Below are the code and all the weights of a small trained network. Each question names an input and a class and asks about switching units off, where a switched-off unit gives its printed mean instead of its output.

import numpy as np


def w(rows, s, z=0):
    codes = np.array(rows[::2]) - 128.0
    scale = np.full(codes.shape[1], s)
    scale[-1] = z or s
    return codes * scale


def f(y):
    return np.maximum(y, 0)


def log_softmax(a):
    a = a - a.max(-1, keepdims=True)
    return a - np.log(np.exp(a).sum(-1, keepdims=True))


def net(x, mask):
    res = np.array(x, float).reshape(1, 6) / 4 @ E
    y = f(res @ A[0][:, :-1].T + A[0][:, -1])
    res = res + np.where(mask, y, B[0][:, -1]) @ B[0][:, :-1]
    return log_softmax(res[-1] @ U[:, :-1].T + U[:, -1])


A, B = {}, {}
E = w([
[233,121,76,5,100],'x0',
[161,134,142,76,117],'x1',
[124,70,61,118,92],'x2',
[103,159,95,44,147],'x3',
[105,91,168,148,103],'x4',
[126,73,177,28,140],'x5',
],0.011)
A[0] = w([
[148,88,229,170,110,225],'n0',
[108,2,84,243,100,157],'n1',
[127,112,160,160,179,254],'n2',
[58,21,107,107,95,201],'n3',
[210,143,39,69,74,234],'n4',
[58,56,212,69,137,192],'n5',
[75,245,62,183,217,243],'n6',
[56,185,117,129,182,202],'n7',
[156,148,143,39,55,226],'n8',
[57,49,198,58,134,94],'n9',
[114,155,47,26,124,98],'n10',
[99,113,178,72,147,127],'n11',
],0.0089,0.002)
B[0] = w([
[121,101,156,88,125,199],'n0',
[135,61,132,174,145,240],'n1',
[23,83,75,100,85,180],'n2',
[150,81,105,155,143,192],'n3',
[190,137,34,140,176,251],'n4',
[120,79,233,101,125,208],'n5',
[87,254,160,198,241,240],'n6',
[62,170,127,148,165,189],'n7',
[163,206,134,95,95,222],'n8',
[119,120,165,113,160,202],'n9',
[163,160,74,103,137,222],'n10',
[137,143,165,79,92,177],'n11',
],0.0073,0.011)
U = w([
[255,155,68,108,139,4],'0',
[69,233,115,187,172,214],'1',
[83,98,190,20,53,96],'2',
[119,44,131,243,95,150],'3',
],0.0099,0.0003)

Each question gives the input, the list of numbers given to net, and the class t.
The units are the neurons (one row each of A and B). Each row of codes is followed by its name. A weight is (code - 128) times the scale printed after its matrix; where a second scale follows, it is the last column's (A, B and U).
mask holds one flag per neuron, in row order. A switched-off neuron (its flag False) gives its mean, the last column of its row in B, instead of its output. The means were averaged over made-up inputs and are rounded, as every weight is.
A unit's drop is (log p(t) with every unit on - log p(t) with that unit switched off) / (log p(t) with every unit on - log p(t) with every unit switched off).
The circuit of an input: a set's keep is (log p(t) with only the set's units on - log p(t) with every unit switched off) / (log p(t) with every unit on - log p(t) with every unit switched off). Starting from all 12 units, units are removed one at a time, each time the one whose removal leaves the highest keep (on an exact tie, the one counted first), for as long as the keep stays at least 0.8.
circuit, biggest first: the units of the circuit, biggest drop first
unit that matters most: the unit with the biggest drop
k most important neurons: the k neurons with the biggest drops, biggest first
drop of u: that unit's drop, to one decimal
input [-4,2,6,8,6,-1], class 3: circuit, biggest first : n3; n6
input [-8,4,-2,6,-4,7], class 2: unit that matters most : n5
input [4,5,7,4,5,6], class 0: 2 most important neurons : n4; n10
input [5,3,-8,-3,0,6], class 2: 3 most important neurons : n5; n6; n11
input [-5,-1,-5,-2,8,-1], class 3: circuit, biggest first : n1; n8
input [-4,7,0,8,1,1], class 2: circuit, biggest first : n4; n6
input [0,-1,-2,0,8,-1], class 3: 3 most important neurons : n8; n11; n10
input [8,-6,-4,7,3,8], class 0: drop of n4 : 1.2
input [-1,-2,-8,-7,1,1], class 3: drop of n10 : 0.1
input [-5,-2,8,3,-1,-1], class 3: drop of n8 : 0.2
input [-2,8,-5,5,-6,5], class 2: drop of n4 : 0.2
